Each row is followed by its class.
[ -3  21  -3  23  -7 -21  10   2  -3  -3   9  21   0   8   0  -2  19 -16
 -15   6 -12  -5 -12  24   3   2]
Q
[ 29  18 -10  42  13 -45   6  13  -7  -5   8  31   5  23   0   2   2 -26
 -23  -6 -22 -10 -18  15  -6  -4]
R
[ 14  22   1  33 -15 -27   9   3  -2   0  12  18  -8  -2  11   0  29  -6
 -23 -16 -16  -5 -13  10   9   5]
Q
[ 10   8   3  15  13 -45  10   6  -4  -5   2  17   7  11   4  -3  11 -13
   4   2 -15  -3   5  14  -5  13]
V
[ 13  -1  -1  23  14 -42  17   4  -1  -9  14  11   7   2  -2  -2   5 -19
  -6   0 -11  -4  -4  12  -3  13]
V
[ 25  -4  -2  30  22 -54  21   9   7  -9   8   6  -1   9   7  10  11 -36
 -11   7 -20 -12 -14  31  -9  18]
V
[ 15   1  -4  32  16 -52  22  -7   4  -2  -1 -12  -4  12   9   6  29 -24
 -24   2  -8  -2  -8  27  -3  14]
Q
[  2  12   5  21  19 -43  -1  -5 -16  -7   0  13  14  15  -2  -1   8  -9
 -12  -2  -9   4   3  -3  -6  -2]
R
[ 13   9   7  33   1 -27   6   3  -1  -3  18  20  -6   4  11  -1  21 -11
 -14  -1 -11   3 -18  16   0   8]
Q
[ 12   5   2  15  19 -29  12  -2   2  -7   1 -20  -1   7   8   2  12 -19
  -8  -5  -4  -3  -4   7  -7   9]
Q
[ 18  15  -4  30  13 -43  19   7  -2  -3   1  -6 -10  10   9   6  25 -24
 -17  -1 -13  -4 -15  15   0   9]
Q
[  8  14  14  34  14  -7  -2  -6 -17  -3  10   9   4  12  14   1   6 -12
  -8  -5 -13  -3 -10 -12 -16   2]
Q
[ 16   3   4  14  16 -42  19  -5  -2  -2  11  -8   4   0   6   1  24 -15
  -9   5  -2   8   5  15   3   9]
R
[ 17  20   4  25   4  -6   6   4 -12   3   8  14   1  16   2  -1   3 -13
 -15 -13 -17  -6 -20 -10 -15  -4]
Q
[  8   7   7  16  14  -7  -3   1 -13  -4  -3   8   9  11  -1  -2 -10 -10
  -9   2 -10   9   2  -1 -13  -1]
Q
[ 18   0   1  16  22 -37  22  -6   7  -5   3 -26  -4   7  16   0  20 -25
 -10  -1  -5  -3  -8  14   5  14]
Q
[  7   0   8  28  12 -37   7  -8   1  -8  12   5  -3  -3   7   0  30 -14
 -15  -2  -4  -8  -2  23   2   9]
Q
[ 12  -6   1  12  22  -9  24   3   3  -1  -1 -22 -12   5  13   7  17 -21
 -16  -1   2  -2 -15   9  -1  16]
Q
[ 16  11   1  20  11 -18  11  -1  -9  -2   0  -2  -3  15   5   8   4 -22
  -9  -1  -6   1 -10  -5 -10   9]
Q
[ 19  11  -4  18   2 -41  20  11  -1   8  -1   6   3  14  -7   3  16 -16
  -9   2 -17   8  -7  12  -4  10]
V
[ 18   8  -1  26  14 -35  25  -2  -2  -6   3  -4 -10   7   2   2  26 -22
 -23  -1  -8  -8 -14  15   0  15]
Q
[ 20  10   1  33  15  -9  13   4  -5   3  -4  -2 -14   8  11   8  -5 -26
 -16  -5  -9  -8 -25  -5 -10 -10]
Q
[ 23  14   6  28  27 -41  14  -7 -14  -2   1   0   7  16  11   3   5 -25
 -14   3  -6  -5  -5   4 -16  14]
Q
[ 23  16  -4  12  11 -38  22   4  -2   2  -5 -10  -6  13  -7   6  12 -23
 -16   1 -10   3 -15  14  -8  11]
Q
[ 14  -5   2  24  29 -31  15   3  -5 -11   2 -10   8   5   9  -1   1 -24
 -10   6   2 -13   3  17 -12  16]
L
[  3  16   4  23   1 -34   6  -4   0 -11  12  12  -3   6   8   1  27  -6
 -13  -2 -11  -4  -8  20   6   9]
V
[ -1  11  -6  33   8  -8 -14   7 -11  -4   7  29   3  23   1  -2 -11 -21
 -24  -7 -11  -7 -18  -4 -11  -5]
Q
[  9   6   0  28   9 -21   6  -6  -7   1  10   7   0   5  15   0  18 -12
 -17  -8 -11  -1 -12  -3  -3   3]
Q

Each row is followed by its class. Each block has new classes.
[-3  9 -1  9 -6  3 -8 -6 -2 -2  1  0 -1  7  6 -6 -2  8 17  3 -1 -9 -2 -5
 -6 -9]
Q352
[ -3   7  -7  10  -4   8  -6  -3  -4  -5   0  -2   4  13   3  -4   1   8
  14   0  -4 -10  -1 -12  -6  -8]
Q836
[-1  4  1  6 -7 -2 -3 -5  2 -2  5  2  3 -3  3  1 -8 -2  3  1  4 -3 -2  3
 -4 -2]
Q352
[ -2   5  -1   4 -10  -5  -3  -4   6  -1   4   2  -3  -5   5   2 -10   0
   2   3   4  -3  -1  -5   2  -3]
Q352
[ -1   1 -14   5  -2   5   4   1  -4  -2   3  -5   9  11  -1   5  -2   5
  -1  -2   3  -2  -2 -11  -1   0]
Q475
[ -2  -1 -10   2   2   6   3   1  -4  -2   0  -5   5  10   0   6   5   9
   1  -1  -3  -1  -1  -9  -1   2]
Q475
[ -3  16   3  15 -20  -9 -12 -12  14  -5  14   2  -6 -10  10  -6 -18  -3
  14   5   5 -11  -1  -1   1  -8]
Q352
[ -5  10  -4  11 -14  -6  -4  -7   4  -4   9   0  -5  -1   7   2 -11   0
   6   2   6  -7   0 -12   2  -1]
Q352
[ -3   8   5   6 -11  -3  -9  -7   6  -2   6   2  -7  -6   5  -6  -5   0
   9   5   1  -5  -2   0  -1  -4]
Q451
[-2  4  9  2 -3 -1 -7 -4  3  0 -2  2 -5 -2  3 -6  1  0  6  3  0 -6 -1  4
 -3 -5]
Q352
[  0   8   7   5 -12 -12  -2  -7   8   1   7   5  -6 -17   2   0 -14  -8
  -2   2   7  -6   1   8   6  -3]
Q451
[ -1   3  -6   5  -1   2  -1   0  -4  -6  -2  -2   4   6   1   0   0  -1
   3  -5   4  -4   2  -7   0 -12]
Q836
[  1   7   6   7  -8  -4  -4  -4   0  -2   1   0  -6  -7   0  -3  -8 -10
   4   0   6  -4   4   2   1  -7]
Q352
[  0  20  10  11 -18 -10 -11 -12   9  -4   9   7 -13 -17   5  -6 -19  -7
   9   5   8  -8  -4   5  -2 -10]
Q352
[ -1   9   4   6 -11  -5 -11  -7   5  -1   7   3  -4  -6   6  -4  -9   4
   9   6   2  -6  -2   0  -1  -4]
Q352
[ -2   6   3   2 -13  -4  -9  -7   7   1   9   4  -6  -7   8  -6  -6   6
   8   9  -2  -5  -7  -2  -1  -1]
Q451
[-3  3 -8  5 -3  1  3  1 -4 -4  1 -4  7  5  2  2 -3  3  3 -2  1 -3 -3 -8
  0 -3]
Q836
[ -5   4  -8   9  -6   3  -3  -7  -4  -4   0  -3   5   8   4   0  -4   5
   6  -4   2  -7  -1 -10  -3  -6]
Q836
[ -3  -1 -15   2   3   4   5   2  -4  -3   1  -6   9   9  -2   8   2  -1
  -5  -6   3   0   3 -11   0  -1]
Q475
[ -1   5  -6   7  -2   4  -3  -1  -3 -10   0  -3   6   7   1   0  -1   2
   5  -4   5  -5   2  -9  -1  -7]
Q836
[ -2   8 -11  10  -7   3  -4  -3  -2  -5   5  -3   5  10   5   0  -2  12
   8   1   1  -9  -4 -12  -3  -3]
Q836
[ -1   7   6   0 -11  -7  -5  -6   7   0   6   6  -8 -13   4   0  -8  -3
   5   4   0  -2  -1   3   2  -4]
Q352
[-1  5 -1  6 -9 -1 -3 -5  2 -2  6  1 -5 -1  7  0 -8  4  5  3  8 -4 -4 -1
  0 -1]
Q352
[ -3   5 -14   6   0   7  -1   0  -7  -4   5  -4  10  15   2  -1   3   6
   4  -4   0  -5  -3 -12  -3  -2]
Q836
[ -2   6 -10  10  -9   5  -3  -2  -4  -5   1  -3   5  10   3   1   0   3
   7  -6   3  -6  -1 -10  -1  -7]
Q836
[ -2   6  -3   4 -10  -4  -1  -6   4   2   7  -3  -2  -4   7   0 -10   1
  -1   6   3  -2  -2   0   4  -1]
Q451
[ -4   5 -10  10  -8   3  -4  -3  -3  -5   4  -3   4  10   6   2  -4  16
   7  -1   2  -7  -2 -12  -2  -3]
Q836
[ -2   3  -1   4 -11  -4  -7 -11   6   2  11   0  -3  -4   9   1  -8  12
   4   9  -6  -3  -5   2  -2   4]
Q451
[ 0  6  8  2 -4 -1 -9 -6  3  1  0  3 -4 -5  3 -7 -3 -3 10  3 -5 -6 -2  4
 -4 -7]
Q352
[ 1  4  4  3 -4 -1 -5 -3  1  0  2  3 -5 -3  3 -5 -6  0  7  4  0 -4 -1  3
 -3 -2]
Q352
[ -2  13   5  11 -15  -2  -9  -8   3  -3   5   3  -4  -6   5  -4  -9  -3
  13   4   5   2   0  -3  -1 -12]
Q352
[ -4   7  -4   9 -13  -3  -4  -9   5  -2  11   2  -3  -6   7   1 -12   9
   9   7   3  -4  -7  -1  -1   2]
Q352
[-2  3 -6  5 -3  2  3  0 -4 -3  2 -1  9  4 -2  1 -1 -4 -1 -2  4 -2  4 -7
  1 -2]
Q836
[ -2  11   2  11 -13  -3  -7  -6   2  -4   4   2  -4  -2   3  -6 -10  -5
  10   0   7  -9   2  -5  -1 -13]
Q352
